Below is a small trained network, with its code and all its weights. Each question gives an input and a class and asks what happens when units are switched off, that is, made to give their printed mean instead of their output.

import numpy as np


def w(rows, s, z=0):
    codes = np.array(rows[::2]) - 128.0
    scale = np.full(codes.shape[1], s)
    scale[-1] = z or s
    return codes * scale


def norm(h):
    return h / np.sqrt((h * h).mean(-1, keepdims=True) + 1e-5)


def f(y):
    return np.maximum(y, 0)


def log_softmax(a):
    a = a - a.max(-1, keepdims=True)
    return a - np.log(np.exp(a).sum(-1, keepdims=True))


def net(x, mask):
    res = np.array(x, float).reshape(1, 8) / 4 @ E
    u = 0
    for l in range(3):
        y = f(norm(res) @ A[l][:, :-1].T + A[l][:, -1])
        res = res + np.where(mask[u : u + 13], y, B[l][:, -1]) @ B[l][:, :-1]
        u += 13
    return log_softmax(norm(res)[-1] @ U[:, :-1].T + U[:, -1])


A, B = {}, {}
E = w([
[121,129,124,133],'x0',
[153,123,139,108],'x1',
[120,130,127,134],'x2',
[138,126,132,120],'x3',
[182,55,166,246],'x4',
[181,229,175,149],'x5',
[126,129,126,130],'x6',
[90,111,194,125],'x7',
],0.012)
A[0] = w([
[99,175,31,190,151],'L0N0',
[245,111,166,20,52],'L0N1',
[183,142,28,132,66],'L0N2',
[138,97,133,218,149],'L0N3',
[83,32,94,98,30],'L0N4',
[76,116,254,155,173],'L0N5',
[188,144,31,133,57],'L0N6',
[15,83,54,149,128],'L0N7',
[167,221,178,177,84],'L0N8',
[242,140,26,179,133],'L0N9',
[151,138,96,88,5],'L0N10',
[153,62,121,59,112],'L0N11',
[219,130,37,103,112],'L0N12',
],0.0096,0.012)
B[0] = w([
[138,94,216,70,204],'L0N0',
[188,44,107,119,136],'L0N1',
[41,63,232,122,146],'L0N2',
[77,175,79,95,240],'L0N3',
[158,119,11,70,146],'L0N4',
[90,105,185,44,255],'L0N5',
[94,9,241,63,142],'L0N6',
[196,139,161,70,217],'L0N7',
[188,166,104,89,187],'L0N8',
[94,90,210,63,231],'L0N9',
[133,120,55,88,128],'L0N10',
[140,163,159,93,160],'L0N11',
[64,116,224,104,183],'L0N12',
],0.012,0.0062)
A[1] = w([
[166,94,140,250,142],'L1N0',
[149,179,179,73,144],'L1N1',
[211,208,71,220,14],'L1N2',
[147,103,97,111,118],'L1N3',
[92,72,131,111,129],'L1N4',
[124,146,80,149,4],'L1N5',
[110,116,117,92,136],'L1N6',
[111,177,140,145,107],'L1N7',
[71,136,86,140,144],'L1N8',
[161,93,166,182,121],'L1N9',
[99,129,122,119,118],'L1N10',
[145,93,144,237,120],'L1N11',
[153,128,166,176,157],'L1N12',
],0.02,0.022)
B[1] = w([
[38,197,38,192,130],'L1N0',
[152,123,137,167,250],'L1N1',
[50,214,53,5,128],'L1N2',
[175,119,152,142,135],'L1N3',
[162,136,126,165,177],'L1N4',
[63,216,102,135,128],'L1N5',
[123,143,125,163,177],'L1N6',
[191,134,143,130,133],'L1N7',
[181,136,121,134,132],'L1N8',
[58,139,109,148,136],'L1N9',
[153,108,149,123,135],'L1N10',
[68,158,78,166,129],'L1N11',
[106,193,107,112,147],'L1N12',
],0.021,0.02)
A[2] = w([
[45,150,76,193,124],'L2N0',
[185,168,149,96,188],'L2N1',
[5,192,89,149,2],'L2N2',
[71,118,133,90,2],'L2N3',
[106,20,35,73,239],'L2N4',
[66,2,82,130,151],'L2N5',
[237,173,145,214,86],'L2N6',
[77,94,65,206,199],'L2N7',
[68,129,172,127,35],'L2N8',
[193,143,137,179,56],'L2N9',
[87,165,81,15,58],'L2N10',
[67,216,85,10,134],'L2N11',
[75,80,205,182,94],'L2N12',
],0.012,0.0079)
B[2] = w([
[121,50,105,123,145],'L2N0',
[77,132,96,141,230],'L2N1',
[124,130,98,68,137],'L2N2',
[102,85,130,101,128],'L2N3',
[169,226,165,136,147],'L2N4',
[138,201,115,100,141],'L2N5',
[109,64,100,122,246],'L2N6',
[138,138,67,122,153],'L2N7',
[118,127,149,77,131],'L2N8',
[122,64,111,114,169],'L2N9',
[42,125,83,145,128],'L2N10',
[3,170,5,177,132],'L2N11',
[101,117,109,44,183],'L2N12',
],0.017,0.012)
U = w([
[21,168,32,153,98],'0',
[249,201,160,211,191],'1',
[121,105,140,133,168],'2',
[121,101,140,137,158],'3',
[89,166,189,73,3],'4',
[127,105,131,146,117],'5',
[120,102,134,140,95],'6',
[120,101,132,147,78],'7',
],0.02,0.0074)

Each question gives the input, the list of numbers given to net, and the class t.
The units are the neurons (one row each of A and B). Each row of codes is followed by its name. A weight is (code - 128) times the scale printed after its matrix; where a second scale follows, it is the last column's (A, B and U).
mask holds one flag per neuron, layer by layer. A switched-off neuron (its flag False) gives its mean, the last column of its row in B, instead of its output. The means were averaged over made-up inputs and are rounded, as every weight is.
A unit's drop is (log p(t) with every unit on - log p(t) with that unit switched off) / (log p(t) with every unit on - log p(t) with every unit switched off).
The circuit of an input: a set's keep is (log p(t) with only the set's units on - log p(t) with every unit switched off) / (log p(t) with every unit on - log p(t) with every unit switched off). Starting from the 12 units with the biggest drops (on a tie, the unit counted first), units are removed one at a time, each time the one whose removal leaves the highest keep (on an exact tie, the one counted first), for as long as the keep stays at least 0.8.
units of the circuit, in order: the units of the circuit, biggest drop first
top k neurons: the k neurons with the biggest drops, biggest first
top k neurons in layer l: the k neurons of layer l with the biggest drops, biggest first
input [2,2,4,2,3,-4,-5,7], class 4: top 3 neurons : [L0N5, L1N1, L2N12]
input [4,7,-3,5,3,-7,7,-4], class 1: units of the circuit, in order : [L0N4, L2N4]
input [-1,-3,2,-3,-7,4,6,5], class 0: top neuron : [L2N1]
input [4,-3,0,-5,3,-8,2,-8], class 1: top 2 neurons : [L2N4, L1N1]
input [-6,-4,-6,-2,7,-7,2,2], class 0: top 2 neurons : [L2N7, L1N1]
input [-7,5,1,-2,4,4,-7,8], class 4: top 2 neurons in layer 2 : [L2N12, L2N0]
input [-5,4,3,-3,6,2,3,8], class 4: units of the circuit, in order : [L0N5, L2N12, L1N12]
input [5,-4,5,1,6,0,-2,-8], class 4: top 2 neurons in layer 0 : [L0N9, L0N0]
input [-1,0,6,-2,-4,3,4,-2], class 7: units of the circuit, in order : [L1N1, L2N6, L0N3]
input [0,-2,2,0,5,3,-6,-4], class 6: top 2 neurons : [L0N3, L0N9]
input [1,1,6,2,-1,7,2,5], class 1: top 2 neurons : [L1N1, L2N12]
input [1,-1,8,1,-2,-7,8,8], class 4: top 2 neurons : [L0N5, L1N1]
input [3,-1,0,-7,2,-8,-8,-4], class 1: top 2 neurons : [L2N4, L0N4]
input [2,2,6,2,-2,8,6,5], class 1: units of the circuit, in order : [L1N1]
input [4,-7,0,6,-3,7,-1,7], class 1: top 2 neurons in layer 0 : [L0N8, L0N9]
input [8,0,7,-3,-5,-5,6,-8], class 4: units of the circuit, in order : [L0N0, L0N12, L2N6]
input [-4,-5,4,0,-6,-6,7,1], class 6: top 2 neurons : [L0N3, L0N5]
input [2,-2,1,6,-5,-8,8,-4], class 1: top 2 neurons : [L2N4, L0N4]
input [6,-3,3,6,1,-4,3,7], class 4: top 2 neurons in layer 0 : [L0N5, L0N8]
input [5,-8,-8,-2,0,-5,1,-5], class 3: top 2 neurons in layer 1 : [L1N4, L1N6]
input [1,-2,-4,0,5,-1,6,7], class 4: units of the circuit, in order : [L0N5]
input [-4,5,-7,0,-6,4,3,-5], class 7: top 2 neurons in layer 1 : [L1N1, L1N12]
input [2,5,-8,-7,5,3,-7,-3], class 7: top 2 neurons : [L0N3, L0N9]
